(in the rows, 128 means zero)
Known rows:
Q353: [134 128 132 162 160  82 147  90 117 100 141  99 142 141  82 139  84 144
 140 114 143 110 147 103 124  88 132 120 111 127 134 147 121 153 106 118
 130 172  90 173 102 163 127]
Q449: [145 128 101  94 167  97 147  81 114 100 119  77 115 164  97  62  80 129
 140 145 141 131 146 111 142 110 178 139 108  85 174 145  81 148  97 124
  99 171  95 157 128 169  65]
Q950: [136 112 106 148 154 127 174  87 113  96 123  87 132 130  64 135  84 101
 143 120 128 119 133  88 127  94 127 123  95 127 154 141 109 139 108 109
 115 159 104 175 109 162 130]
Q174: [129 129 137 158 163  88 147  87 114  98 143  99 142 141  82 142  86 136
 139 123 142 111 149  99 117  88 133 120 112 120 128 146 117 155 120 118
 136 175  88 171  99 161 122]
Q127: [108 136 135 175 142  89 163  89 121  94 143  91 122 145  87  71 101 151
 141 127 147 131 148 110 133 127 116 130 110 116 154 147 103 125 125 116
 104 170  86 170  99 135 156]
Q965: [149 131 115 155 173  66 166  76 113 101 100  87 129 149  88 130  94 120
 140 122 143 110 146 104 124  85 200 142  97 106 141 181 109 135 117 110
 107 170  98 168 119 158  98]
Q983: [133 124 141 151 160  77 163  95 119 100 127  99 142 143  74 115  64 129
 135 123 141 125 151 110 105 109 129 128  99  99 140 142 113 142 104 123
 145 172 114 160 117 154 126]
Q831: [135 126 150 149 161  91 158  93 124 102 123 101 148 143  77 118  63 132
 131 122 141 123 153 108 114 108 137 127 100 102 151 130 103 142 113 124
 141 168 114 163 113 159 119]
Q987: [131 126 131 168 145  94 156  82 119 105 160  96 138 144  99 123  73 130
 137 115 147 102 132  94 104  81 158 135  89 118 113 146 115 160  79 121
 144 177  77 174  90 152 142]
Q797: [114 146 125 168 142  58 175  90 109  90 142  81 138 145  72  70  80 164
 143 133 148 111 135 116 116 115 124 125 115 114 148 163 112 129 113 117
 117 170  84 179 104 137 170]
Q167: [143 120 175 142 162 158 160  83 129  94 123  98 144 161  96  82  72  98
 125 127 146 144 139  70  82 113 135 155  89  77 130  82  90 157  89 133
 190 176  99 174 130 152 164]
Q518: [143 125 158 134 162 159 136  91 134  96 113  98 131 152  89 105 118 121
 132 131 141 149 151 101 102 129 111 146 114 100 147 100  93 148 141 124
 171 172  86 175 133 163 141]
Q87: [153 134 138 128 164 145 148  88 125  82 119  91 138 156  76  63  97 127
 136 138 141 141 141  99 101 111 109 142 122 106 149  89  91 153 124 129
 171 171  88 179 135 161 147]
Q441: [133 130 140 162 160  77 147  88 119 100 143  97 144 142  76 130  85 142
 140 119 143 108 148 106 125  85 137 118 114 133 124 145 117 156 113 117
 140 176  89 170 101 155 127]
Q261: [128 137 139 125 158 142 138  96 125  92 110 112 151 162  75 157  53 116
 146 137 148 132 155  92 122 149  96 140  90 111 130 175  87 147 112 139
 150 153 112 158 122 173 100]
Q638: [134 138 135 149 166  52 158  76 124 100 129  79 164 133  81 102  74 142
 148 108 150 116 134 151 103  99 112 130 112 135 142 158  92 154 121 123
 142 154  73 164 100 156 146]
Q785: [141 140 132 146 169  60 170  90 127  93 130 114 124 139  82 147  65 111
 139 127 137 124 131 107 121  94 137 132 121 108 110  81 136 133 122 108
 106 144  84 172 100 137 131]
Q435: [ 93 142 134 132 144 128 144  90  93  96 128  92 115 158  85  82 108 128
 135 142 155 153 149 100 119 160  86 127  88  93 131 159 131 128 145 127
 115 174  77 153 121 147 165]
Q931: [136 124  95 167 153  89 176  87 106 118 126  96 117 137  72  98  62 156
 136 122 160  86 129 149 107 102 129 126 116 131 129 125  88 145 129 121
 167 168  84 178 109 170 105]

Facts:
Q950 θ Q174; Q211 θ Q273; Q441 θ Q813
Q348 θ Q138; Q2 θ Q174; Q698 θ Q623
Q138 θ Q884; Q787 θ Q518; Q96 θ Q884
Q518 θ Q884; Q524 θ Q400; Q261 θ Q829
Q449 θ Q138; Q353 θ Q273; Q829 θ Q884
Q358 θ Q829; Q931 θ Q273; Q271 θ Q813
Q174 θ Q634; Q387 θ Q138; Q623 θ Q884
Q435 θ Q623; Q272 θ Q884; Q56 θ Q813
Q738 θ Q518; Q612 θ Q138; Q665 θ Q623
Q450 θ Q884; Q638 θ Q273; Q273 θ Q813
Q987 θ Q273; Q475 θ Q572; Q983 θ Q400
Q831 θ Q983; Q797 θ Q273; Q724 θ Q634
Q283 θ Q724; Q933 θ Q884; Q965 θ Q174
Q59 θ Q572; Q785 θ Q724; Q572 θ Q884
Q212 θ Q518; Q873 θ Q400; Q167 θ Q518
Q496 θ Q634; Q87 θ Q518; Q127 θ Q174
Q950 β 141; Q211 β 935; Q441 β 317
Q348 β 317; Q884 β 519; Q2 β 874
Q698 β 317; Q138 β 519; Q787 β 874
Q96 β 935; Q518 β 519; Q524 β 317
Q261 β 738; Q449 β 935; Q353 β 317
Q829 β 874; Q358 β 317; Q634 β 874
Q931 β 935; Q813 β 141; Q271 β 519
Q174 β 317; Q387 β 141; Q623 β 935
Q435 β 519; Q272 β 738; Q56 β 519
Q738 β 141; Q612 β 141; Q665 β 141
Q450 β 141; Q638 β 935; Q273 β 935
Q987 β 317; Q475 β 874; Q983 β 738
Q831 β 738; Q400 β 141; Q797 β 935
Q724 β 738; Q283 β 738; Q933 β 738
Q965 β 141; Q59 β 141; Q785 β 141
Q572 β 141; Q212 β 935; Q873 β 874
Q167 β 738; Q496 β 935; Q87 β 935
Q127 β 519; Q950 μ 967; Q211 μ 574
Q348 μ 42; Q2 μ 3; Q96 μ 32
Q524 μ 32; Q261 μ 574; Q449 μ 596
Q931 μ 123; Q271 μ 466; Q387 μ 3
Q435 μ 381; Q665 μ 42; Q450 μ 466
Q638 μ 42; Q987 μ 32; Q475 μ 967
Q797 μ 381; Q283 μ 574; Q933 μ 123
Q965 μ 596; Q59 μ 574; Q785 μ 466
Q212 μ 466; Q873 μ 381; Q167 μ 32
Q127 μ 381; Q950 ω Q358; Q441 ω Q127
Q698 ω Q2; Q138 ω Q96; Q518 ω Q873
Q524 ω Q348; Q261 ω Q518; Q829 ω Q638
Q634 ω Q698; Q813 ω Q138; Q174 ω Q813
Q387 ω Q884; Q435 ω Q831; Q272 ω Q387
Q56 ω Q950; Q738 ω Q87; Q638 ω Q56
Q400 ω Q987; Q797 ω Q261; Q283 ω Q167
Q933 ω Q400; Q965 ω Q612; Q59 ω Q174
Q785 ω Q441; Q212 ω Q665; Q873 ω Q59
Q167 ω Q785; Q496 ω Q738; Q87 ω Q623

Rows, some named above:
[147 122 168 141 164 164 150  84 128  90 126  96 141 160  98  91  66 106
 125 125 149 142 142  71  78 112 137 158  94  87 137  81  86 159  85 135
 196 175 102 173 125 154 153]  Q167
[130 118 136 155 165  70 151  92 124  98 142 100 138 141  70 128  81 128
 136 133 142 121 141 123 107  93 127 126 104 112 122 183 111 146 107 117
 126 163  81 167 114 157 113]  Q634
[132 129 121 162 147  79 148  92 119 107 132 100 130 135  82 137  97 139
 139 114 138 119 149 120 116 109 117 129  96 114 122 168 119 143 133 117
 136 172  87 166 104 157 132]  Q56
[107 132 143 178 142  93 164  90 121  99 140  94 125 146  83  68 102 154
 140 124 151 128 145 109 121 129 113 126 105 109 147 158 109 128 129 114
 114 178  85 170  99 140 161]  Q127
[112 131 126 103 186 116 159  66 108  97 109  84 144 149  79 142  84  89
 137 118 147 149 146 117 104 129  72 129  95 110 111 152 112 155 140 129
 126 149  78 146 124 158 155]  Q665
[123 142 108 108 152 115 140  90  84  99 131  93 129 153  66 116  87 130
 134 140 143 129 140 108 104 137  95 132  92  88 118 160 133 154 139 135
 139 159  85 157 136 169 124]  Q623
[148 122 149 128 178 157 159  82 138  82 106  93 131 158  74 110 103 110
 128 134 144 146 151  81 106 108 105 146 123  94 146  87  93 155 131 121
 158 164  91 178 132 149 151]  Q738
[142 121 157 135 160 170 133  94 136  94 110  96 129 153  91  89 122 119
 132 131 140 151 149  93 103 123 101 146 112  96 145  85  98 149 140 124
 175 171  88 173 133 162 143]  Q518
[140 144 110 162 148  76 150  93 129  92 131 105 154 152  68 148  63 150
 159 126 142  98 140 122 127 117 113 141 102 143 139 188  86 141 109 124
 138 153  96 184 100 169 114]  Q211
[123 109 128 126 170 156 168  88 105 116 110 103 106 156  76 107  53 124
 125 133 159 125 149 112 104 144 114 128 105 103 132  82  86 147 118 134
 179 171 100 152 124 171  95]  Q933
[125 115 109 117 150 123 138  89 142 106 140  94 113 155  94  81  93 122
 137 134 142 140 153 113 147 125 104 137 104  75 161 114  98 155 100 128
 108 163  91 149 112 150  95]  Q138
[117 105 132 108 164 168 149  97 106 100 126  88 133 142  71 111  94  89
 145 147 133 152 132  91 111 119 100 119  84 117 144 156 113 147 100 125
 110 167 105 162 133 172 114]  Q475
[114 118 136 118 167 128 146  95 108  95 133 100 127 154  70 120  90 102
 136 154 150 144 142 108 106 123  98 130  92  96 126 161 120 154 120 128
 137 163  82 152 133 156 105]  Q829
[146 122 155 136 165 163 131  89 129  91 112  97 132 154  92  98 114 120
 128 133 143 149 152  94  96 122 103 147 113 101 150  86  99 147 139 126
 172 172  87 174 135 158 146]  Q518
[127 115  99 110 162 122 163  77 140  94 128  93 113 160  78 105  80 110
 131 137 142 135 159  93 146 110 101 138 111  82 162 103  90 160 101 120
  95 157  91 156 110 144 107]  Q612
[131 122 149 124 166 124 154  93 113 100 124  99 137 154  76 103  73 109
 130 137 145 143 156  97 114 130 118 130  96  93 147 115 105 147 110 128
 147 167 103 154 125 161 122]  Q272
[119 115 135 100 184 122 141  67 133 102 137  79 149 155 101  97  75 114
 146 126 153 142 157 118 142 113  96 119 119 122 159  92  83 172  99 132
 108 162  80 142  94 158 108]  Q348
[130 137 110 127 162 152 150  81 126  84 111 108 141 166  66 178  69  96
 143 141 149 127 153  86 127 142  87 144  95 111 128 174 106 150 133 130
 121 150  98 165 113 166 117]  Q59
[134 131 117 115 144 133 153  79 107  93 149  91 120 158  90  74  67 109
 133 136 144 132 128  90  99 119 120 149  79  78 120 112  98 167  89 135
 159 162  86 165 124 155 145]  Q96
[136 137 129 104 169 126 149  87 118  84 125 110 108 154  83 134  75  93
 134 139 137 145 137  97 119 125 119 135 126  92 118  39 132 143 124 117
 107 140  83 160 115 146 130]  Q450
[105 131 141 177 147  84 158  91 118  94 134  93 126 145  87  83 100 153
 143 127 151 127 145 111 126 128 110 126 102 111 159 154 110 125 125 116
 114 178  85 169 100 136 160]  Q127
[142 116 166 134 182 150 141  92 139  84 114  99 131 153  76  83 102 110
 132 152 147 143 147  95  90 100 104 142 122 102 144 114  93 153 119 126
 163 169  80 176 135 157 132]  Q787
[127 123 108 115 169 131 156  80 113  97 120  96 125 158  65 134  83 101
 128 136 145 145 154  93 113 131 101 130  88  87 121 144 123 154 129 124
 134 159  82 154 126 156 125]  Q572
[137 141 134 158 152  63 138  99 127 105 136 111 126 130 101 127  85 122
 143 124 135 127 131 128 113 104 143 137 124 119 121  88 125 130 128 110
 117 150  87 170  94 141 120]  Q271
[134 113 115 153 154 132 182  85 121  99 119  89 134 127  67 129  77 102
 141 120 130 123 135  85 137  85 119 122  93 126 154 142 114 135 103 107
 114 159 109 176 112 159 137]  Q950
[157 146 151 110 168 134 137  96 117  82 127 103 126 151  92  72  82 109
 138 146 138 143 127 103  95 120 110 146 145 107 137   9 108 147 128 123
 158 153  91 184 129 152 136]  Q212
[124 128 128 119 154 128 127  92 114 104 128  98 123 153  85 126 109 118
 134 133 141 142 150 106 118 138  97 136  94  91 137 121 110 151 139 127
 139 167  91 157 123 164 114]  Q884
[126 127 123 121 150 134 131  91 121  97 124  99 123 151  83 127 104 122
 135 135 142 150 150 108 119 140  90 137  91  90 132 127 108 146 137 127
 145 165  93 155 125 162 116]  Q884
[137 137 135 166 149  93 147  98 133  96 113 111 157 150  71 158  44 132
 152 122 146 115 148 102 125 123 125 138 100 135 143 181  94 136 112 132
 138 157 119 171 100 163 105]  Q283
[104 126 152 166 160  87 170  93 119  85 136  94 130 150  75  65  88 144
 141 148 152 135 136 108 116 115 109 122 107 118 147 174 103 129 107 117
 107 174  70 168 112 133 153]  Q873
[136 140 131 158 148  70 140 101 122  97 134 114 121 133  99 127  85 126
 144 123 135 126 129 127 114 106 144 134 119 121 118  77 125 129 129 112
 110 152  91 170  92 142 125]  Q271
[134 110  93 109 166 120 162  80 139  96 128  91 121 160  75  98  72 110
 131 137 145 137 159  96 149 114 108 129 110  77 160 105  86 158  95 123
 105 157  87 155 113 145 104]  Q612
[136 135 132 102 175 115 155  84 117  87 127 111 112 153  86 135  72  86
 134 139 139 145 134 101 119 122 117 138 124  91 123  54 130 141 123 121
 115 138  87 161 115 135 128]  Q450

The same things again, as new rows of numbers:
Known rows:
Q612: [134 112 124 122 118 128 173 143 161 156 156 139 143 102 131 136 106 155
 106 138]
Q138: [103 139 114 162  95 145 161 128 136 114 114 149 110 106 193 151  76 178
 107 149]
Q884: [ 98 147 110 155  95 141 169 135 124  95 112 165 102 100 192 135  69 194
  99 137]
Q450: [137 113 129 110 100 149 149 172 134 157 148 153 115  82 138  88 134 133
  94 168]
Q387: [146 136 132  86 122 176 156  95 102 163 135 155 147 150 102 121 100  81
  87 171]
Q518: [ 89 140 104 162 104 146 166 154 121  99 118 163 111  98 179 143  68 182
 107 147]
Q167: [ 97 117  98 130 129 191 109 120 125 140  81 142 183 156 113 120 134 123
 125 110]
Q96: [112 118 107 138 115 157 111 138 133 126  62 129 156 129 135 119  91  97
 147 116]
Q441: [141 136 137 131 114 103 138 129 180 121 129  94 123 142 113 112 122 125
 152  78]
Q724: [100 103 128 151 112 103 150  62 112  92 159 135 131 132 122 178 191 133
 163 106]
Q634: [115 107 126 174 108  93 161  78 108 111 172 127 135 118 150 177 178 123
 146 123]
Q496: [121  96 101 168 130  95 122 121 139 102 137 118 143 154 137 161 130 111
 186 113]
Q211: [196 157 111  90 179 112  83  92 113 140 105 116  90 158 103 118 126  82
 127 107]
Q831: [138 139 139 133 168 151 121 133 161 123 150 120 147 133  87 172 140 156
 168 126]
Q797: [152 150 135 116 172  89  46 149 126 157 106  74 105 151 105 128 124 111
 115 103]
Q59: [163 130 125  77 151 132 150  87  99 175 147 179 120 114 122 118 112 115
  87 144]
Q261: [150 144 102 117 183 126 112  77  90 149 118 182 123 148  79 114 126 139
 111 147]
Q987: [131 152 141  89 113 154 102 137 141 143  87  78 140 171 101  88 152  68
 141  61]
Q353: [156 169 131 113 123  95 124 145 171 120 135  83 129 151 100 106 122 114
 125  69]

Rows, some named above:
[105 118  90 142 142 149 111 151 104 121 123 149 130 140  83  88 138 145
 127 156]  Q933
[121 130 169 107 203 121 104 143 126 152 147 118 143 119 100 175 108 137
 117 160]  Q873
[158 150 146 138 148 131  93 157 146 128 140 116  90 117 149 102 157  92
 115 126]  Q271
[135 189 160 131 114 137 139 104 142  96 148  83  95 122 189 165 143 125
 105 101]  Q56
[150 130 105 114 172 137 109  94  93 161 119 176 122 131  82 120 117 147
 124 148]  Q261
[160 124 133  73 131 165 158 109  96 163 135 165 145 139 104 117 113  86
  92 166]  Q387
[134  84 137 138 169  85  81 132 109 150 169 129 110 140 138 179 144  78
 142 137]  Q127
[136 110  97 135 123 125  90 161 129 104 102 149 106 111 115 103 109 141
 155 144]  Q212
[121 127  90 163 130 123 116 168 164  98 111 129 141 139 129 134  98 143
 158 119]  Q87
[149 105 131 117 134 134 122  64  85 140 154 158 173 194  98 138 165  44
 131 147]  Q2
[150 166 143 146 139 142  89 163 135 126 156 105  99 114 144 110 157 106
 123 127]  Q271
[158 116 101 115 171 105  94  58  87 153 140 164 124 149  82 133 152  97
 151 135]  Q283
[ 84  88 136 135 123 141  61 183 111 125  75  99 144 132 116 123  96  95
 134 146]  Q449
[135 154 123 106 181  83  66 150 117 142 114  71 103 151  97 124 128 108
 103 108]  Q797
[ 92 132 116 158 101 123 152 132 118  87  72 135 119 122 164 135  74 191
 132 128]  Q623

